Below is a small trained network, with its code and all its weights. Each question gives an input and a class and asks what happens when units are switched off, that is, made to give their printed mean instead of their output.

import numpy as np


def w(rows, s, z=0):
    codes = np.array(rows[::2]) - 128.0
    scale = np.full(codes.shape[1], s)
    scale[-1] = z or s
    return codes * scale


def f(y):
    return np.maximum(y, 0)


def log_softmax(a):
    a = a - a.max(-1, keepdims=True)
    return a - np.log(np.exp(a).sum(-1, keepdims=True))


def net(x, mask):
    res = np.array(x, float).reshape(1, 5) / 4 @ E
    y = f(res @ A[0][:, :-1].T + A[0][:, -1])
    res = res + np.where(mask, y, B[0][:, -1]) @ B[0][:, :-1]
    return log_softmax(res[-1] @ U[:, :-1].T + U[:, -1])


A, B = {}, {}
E = w([
[246,148,76,110,155,167,175,145],'x0',
[140,177,144,97,177,190,87,129],'x1',
[122,109,125,156,97,224,126,181],'x2',
[90,97,117,39,158,78,127,181],'x3',
[152,70,211,116,88,97,181,126],'x4',
],0.011)
A[0] = w([
[71,216,142,122,168,176,177,58,96],'neuron 1',
[178,218,123,13,206,66,42,92,50],'neuron 2',
[169,210,142,90,200,163,82,62,156],'neuron 3',
[107,167,198,164,2,209,136,60,251],'neuron 4',
[71,131,127,85,152,78,80,93,154],'neuron 5',
[140,149,190,108,29,98,196,71,90],'neuron 6',
[152,128,202,13,126,211,112,235,152],'neuron 7',
[149,203,121,106,212,118,90,62,122],'neuron 8',
[56,102,124,43,176,40,79,109,125],'neuron 9',
[115,66,120,147,141,121,147,192,77],'neuron 10',
[61,45,81,189,80,44,46,96,134],'neuron 11',
[209,96,171,189,136,101,161,87,148],'neuron 12',
[138,123,90,157,115,197,177,164,189],'neuron 13',
[212,125,167,125,139,50,167,77,70],'neuron 14',
[164,171,106,80,151,181,122,99,184],'neuron 15',
],0.0079,0.0026)
B[0] = w([
[159,154,84,112,163,108,82,225,178],'neuron 1',
[117,147,150,196,45,198,158,84,242],'neuron 2',
[122,190,83,52,42,157,56,170,228],'neuron 3',
[160,170,162,133,59,194,121,137,214],'neuron 4',
[69,169,164,132,121,123,190,136,215],'neuron 5',
[99,105,144,179,142,146,224,96,183],'neuron 6',
[148,62,63,99,198,111,76,178,234],'neuron 7',
[198,167,141,56,69,179,79,135,215],'neuron 8',
[96,119,166,199,123,113,153,63,255],'neuron 9',
[81,211,45,143,111,143,77,171,163],'neuron 10',
[101,170,191,183,120,206,168,149,232],'neuron 11',
[2,84,193,144,170,108,165,84,181],'neuron 12',
[95,220,141,139,132,156,188,145,192],'neuron 13',
[55,123,116,224,198,90,144,100,188],'neuron 14',
[117,193,112,80,127,108,94,162,206],'neuron 15',
],0.008,0.0093)
U = w([
[224,20,142,53,254,116,80,124,6],'0',
[171,209,67,15,51,242,84,172,121],'1',
[70,100,118,145,213,75,162,100,219],'2',
[133,156,178,188,20,247,242,56,155],'3',
],0.0068,0.0026)

Each question gives the input, the list of numbers given to net, and the class t.
The units are the neurons (one row each of A and B). Each row of codes is followed by its name. A weight is (code - 128) times the scale printed after its matrix; where a second scale follows, it is the last column's (A, B and U).
mask holds one flag per neuron, in row order. A switched-off neuron (its flag False) gives its mean, the last column of its row in B, instead of its output. The means were averaged over made-up inputs and are rounded, as every weight is.
A unit's drop is (log p(t) with every unit on - log p(t) with that unit switched off) / (log p(t) with every unit on - log p(t) with every unit switched off).
The circuit of an input: a set's keep is (log p(t) with only the set's units on - log p(t) with every unit switched off) / (log p(t) with every unit on - log p(t) with every unit switched off). Starting from the 12 units with the biggest drops (on a tie, the unit counted first), units are removed one at a time, each time the one whose removal leaves the highest keep (on an exact tie, the one counted first), for as long as the keep stays at least 0.8.
units of the circuit, in order: the units of the circuit, biggest drop first
most important unit: the unit with the biggest drop
top k neurons: the k neurons with the biggest drops, biggest first
drop when u is switched off: that unit's drop, to one decimal
input [-1,-5,5,7,-7], class 2: most important unit -> neuron 3
input [5,-2,2,8,-1], class 2: top 4 neurons -> [neuron 3; neuron 8; neuron 4; neuron 1]
input [1,-3,1,4,0], class 2: units of the circuit, in order -> [neuron 8; neuron 2]
input [-7,2,2,6,-3], class 2: top 2 neurons -> [neuron 4; neuron 8]
input [0,-4,1,5,1], class 2: top 2 neurons -> [neuron 2; neuron 4]
input [1,3,6,7,4], class 0: units of the circuit, in order -> [neuron 7; neuron 3]
input [-3,-7,-3,5,-3], class 3: top 2 neurons -> [neuron 11; neuron 7]
input [6,4,-3,1,6], class 0: units of the circuit, in order -> [neuron 7; neuron 11; neuron 4]
input [-1,0,-2,6,-6], class 3: units of the circuit, in order -> [neuron 9; neuron 2]
input [3,-3,1,7,-2], class 2: units of the circuit, in order -> [neuron 3; neuron 4]
input [5,-5,-6,4,-8], class 3: top 3 neurons -> [neuron 2; neuron 7; neuron 9]
input [3,-3,-5,6,-8], class 3: top 2 neurons -> [neuron 2; neuron 9]
input [6,-1,-7,-7,-3], class 1: top 3 neurons -> [neuron 3; neuron 8; neuron 9]
input [6,8,2,8,8], class 0: units of the circuit, in order -> [neuron 7]
input [-4,5,6,-2,5], class 1: top 4 neurons -> [neuron 9; neuron 7; neuron 2; neuron 11]
input [-1,5,7,5,5], class 0: units of the circuit, in order -> [neuron 7; neuron 3]
input [1,-1,8,-3,-6], class 1: top 2 neurons -> [neuron 9; neuron 2]
input [-1,4,-3,8,1], class 3: top 2 neurons -> [neuron 2; neuron 9]
input [0,5,-3,-2,2], class 1: drop when neuron 9 is switched off -> 0.1
input [1,-1,-8,-2,6], class 2: most important unit -> neuron 14
input [5,1,-7,-8,-1], class 1: drop when neuron 8 is switched off -> 0.4
input [1,1,-7,7,1], class 3: drop when neuron 2 is switched off -> 0.9
input [6,0,-8,6,2], class 3: drop when neuron 2 is switched off -> 1.9
